Here is a tiny trained network, its code and every weight. The questions are about switching its units off for an input and a class, where a switched-off unit gives its printed mean instead of its output.

import numpy as np


def w(rows, s, z=0):
    codes = np.array(rows[::2]) - 128.0
    scale = np.full(codes.shape[1], s)
    scale[-1] = z or s
    return codes * scale


def norm(h):
    return h / np.sqrt((h * h).mean(-1, keepdims=True) + 1e-5)


def f(y):
    return np.maximum(y, 0)


def log_softmax(a):
    a = a - a.max(-1, keepdims=True)
    return a - np.log(np.exp(a).sum(-1, keepdims=True))


def net(x, mask):
    res = np.array(x, float).reshape(1, 8) / 4 @ E
    u = 0
    for l in range(3):
        y = f(norm(res) @ A[l][:, :-1].T + A[l][:, -1])
        res = res + np.where(mask[u : u + 7], y, B[l][:, -1]) @ B[l][:, :-1]
        u += 7
    return log_softmax(norm(res)[-1] @ U[:, :-1].T + U[:, -1])


A, B = {}, {}
E = w([
[254,162,120,75,124,157,152],'x0',
[194,60,203,177,154,108,200],'x1',
[108,126,161,116,169,153,154],'x2',
[127,129,121,159,148,166,130],'x3',
[148,10,128,94,61,156,29],'x4',
[117,129,152,106,140,128,142],'x5',
[142,127,114,93,73,61,109],'x6',
[150,125,81,183,121,141,100],'x7',
],0.0075)
A[0] = w([
[169,45,69,58,47,180,254,161],'0.n1',
[138,110,17,123,70,100,69,162],'0.n2',
[135,149,110,162,57,92,30,183],'0.n3',
[57,147,167,59,72,74,161,214],'0.n4',
[165,92,167,54,94,56,180,254],'0.n5',
[150,79,109,165,149,73,248,176],'0.n6',
[115,106,62,64,121,102,70,142],'0.n7',
],0.0065,0.0019)
B[0] = w([
[145,80,125,136,117,99,116,221],'0.n1',
[140,131,152,60,179,110,162,255],'0.n2',
[71,126,228,160,65,138,141,244],'0.n3',
[129,91,92,147,101,131,149,237],'0.n4',
[132,166,146,172,126,158,102,252],'0.n5',
[118,141,187,162,82,100,128,230],'0.n6',
[104,158,84,146,254,227,141,223],'0.n7',
],0.0091,0.0042)
A[1] = w([
[85,135,165,147,56,113,123,252],'1.n1',
[204,139,125,54,124,96,133,170],'1.n2',
[128,157,105,157,102,129,147,137],'1.n3',
[135,193,100,147,152,65,171,116],'1.n4',
[248,172,131,63,142,171,152,173],'1.n5',
[139,23,126,82,112,161,19,210],'1.n6',
[123,190,96,76,145,164,131,100],'1.n7',
],0.011,0.0012)
B[1] = w([
[96,132,79,147,162,230,207,223],'1.n1',
[97,118,127,194,191,117,167,184],'1.n2',
[172,132,102,87,161,96,234,163],'1.n3',
[192,129,148,35,223,162,85,200],'1.n4',
[2,73,27,183,89,105,188,243],'1.n5',
[165,227,100,84,209,121,177,255],'1.n6',
[164,148,183,168,39,122,67,200],'1.n7',
],0.0086,0.0071)
A[2] = w([
[70,104,106,159,170,162,162,162],'2.n1',
[169,132,127,135,94,89,137,252],'2.n2',
[251,129,192,186,154,151,189,171],'2.n3',
[161,119,178,179,115,175,130,80],'2.n4',
[154,184,119,143,102,174,152,235],'2.n5',
[162,188,138,98,139,125,151,108],'2.n6',
[85,192,84,94,90,145,43,209],'2.n7',
],0.012,0.0014)
B[2] = w([
[131,168,53,214,116,99,101,251],'2.n1',
[101,156,133,191,96,243,173,139],'2.n2',
[125,124,127,82,86,106,56,225],'2.n3',
[116,50,202,45,92,159,128,155],'2.n4',
[171,128,187,99,115,155,138,192],'2.n5',
[134,76,63,69,186,152,61,175],'2.n6',
[179,31,254,136,25,46,136,181],'2.n7',
],0.0091,0.012)
U = w([
[61,157,50,254,81,129,176,206],'0',
[158,101,232,146,25,110,109,153],'1',
[156,194,92,82,205,154,110,3],'2',
],0.012,0.0021)

Each question gives the input, the list of numbers given to net, and the class t.
The units are the neurons (one row each of A and B). Each row of codes is followed by its name. A weight is (code - 128) times the scale printed after its matrix; where a second scale follows, it is the last column's (A, B and U).
mask holds one flag per neuron, layer by layer. A switched-off neuron (its flag False) gives its mean, the last column of its row in B, instead of its output. The means were averaged over made-up inputs and are rounded, as every weight is.
A unit's drop is (log p(t) with every unit on - log p(t) with that unit switched off) / (log p(t) with every unit on - log p(t) with every unit switched off).
The circuit of an input: a set's keep is (log p(t) with only the set's units on - log p(t) with every unit switched off) / (log p(t) with every unit on - log p(t) with every unit switched off). Starting from the 12 units with the biggest drops (on a tie, the unit counted first), units are removed one at a time, each time the one whose removal leaves the highest keep (on an exact tie, the one counted first), for as long as the keep stays at least 0.8.
units of the circuit, in order: the units of the circuit, biggest drop first
unit that matters most: the unit with the biggest drop
k most important neurons: the k neurons with the biggest drops, biggest first
k most important neurons of layer l: the k neurons of layer l with the biggest drops, biggest first
input [1,5,-7,3,8,8,-8,4], class 2: units of the circuit, in order	(1.n6)
input [3,3,4,2,5,6,8,-4], class 2: 2 most important neurons	(1.n6 0.n1)
input [4,-8,-6,1,-6,-6,1,-6], class 1: units of the circuit, in order	(1.n7 2.n7)
input [-3,-4,-7,-5,5,-7,7,-1], class 2: 4 most important neurons of layer 1	(1.n6 1.n5 1.n1 1.n7)
input [-6,7,-4,5,1,-2,6,5], class 1: 2 most important neurons	(1.n5 2.n4)
input [-5,-6,-1,-2,-5,-6,1,-4], class 1: units of the circuit, in order	(2.n7 1.n5)
input [7,-2,3,-8,7,6,7,2], class 0: 3 most important neurons of layer 1	(1.n5 1.n2 1.n4)
input [-5,7,0,3,-7,-1,-2,-7], class 1: units of the circuit, in order	(1.n5 2.n3)
input [0,5,-8,1,-8,-6,1,2], class 2: 2 most important neurons	(1.n4 2.n7)
input [0,-6,-8,7,-8,-5,8,7], class 2: 3 most important neurons	(1.n4 1.n3 2.n6)
input [-2,-2,-1,5,-3,-4,5,-6], class 2: 2 most important neurons	(1.n5 1.n4)
input [-2,2,6,-6,2,2,-5,-5], class 0: 3 most important neurons	(1.n7 2.n7 2.n1)
input [-2,-3,3,8,1,-6,2,7], class 1: units of the circuit, in order	(1.n5 1.n2 2.n7)
input [1,-4,-6,-6,3,-8,0,7], class 1: units of the circuit, in order	(2.n7)
input [-4,-7,6,-8,-7,-7,-2,5], class 1: 2 most important neurons	(2.n7 1.n7)
input [8,7,1,-4,-7,3,7,-3], class 0: 3 most important neurons	(1.n5 1.n2 0.n3)
input [-2,-3,-4,3,6,-4,-6,-3], class 2: 2 most important neurons	(1.n6 1.n5)
input [-3,-4,1,-1,-2,7,2,3], class 1: 2 most important neurons of layer 1	(1.n5 1.n7)
input [-4,6,-2,-7,-6,-4,1,-3], class 1: 3 most important neurons of layer 0	(0.n6 0.n7 0.n2)
input [5,1,0,2,5,-1,0,6], class 0: unit that matters most	1.n5
input [8,6,1,0,-2,6,-2,-8], class 0: 2 most important neurons	(1.n5 0.n3)
input [-3,3,-8,2,5,5,0,2], class 2: 2 most important neurons of layer 1	(1.n6 1.n5)
input [6,-5,5,6,-4,-5,-7,0], class 0: 2 most important neurons	(1.n5 0.n3)
input [-4,-7,8,-1,-6,8,-7,-3], class 1: 4 most important neurons	(1.n7 1.n6 1.n5 2.n7)
input [8,-4,-6,3,7,5,-6,6], class 0: 3 most important neurons	(1.n5 0.n2 1.n4)
input [-3,1,3,2,3,-2,7,-3], class 0: 3 most important neurons of layer 1	(1.n4 1.n1 1.n7)
input [-1,-5,7,-1,3,-6,-5,-3], class 1: unit that matters most	2.n7
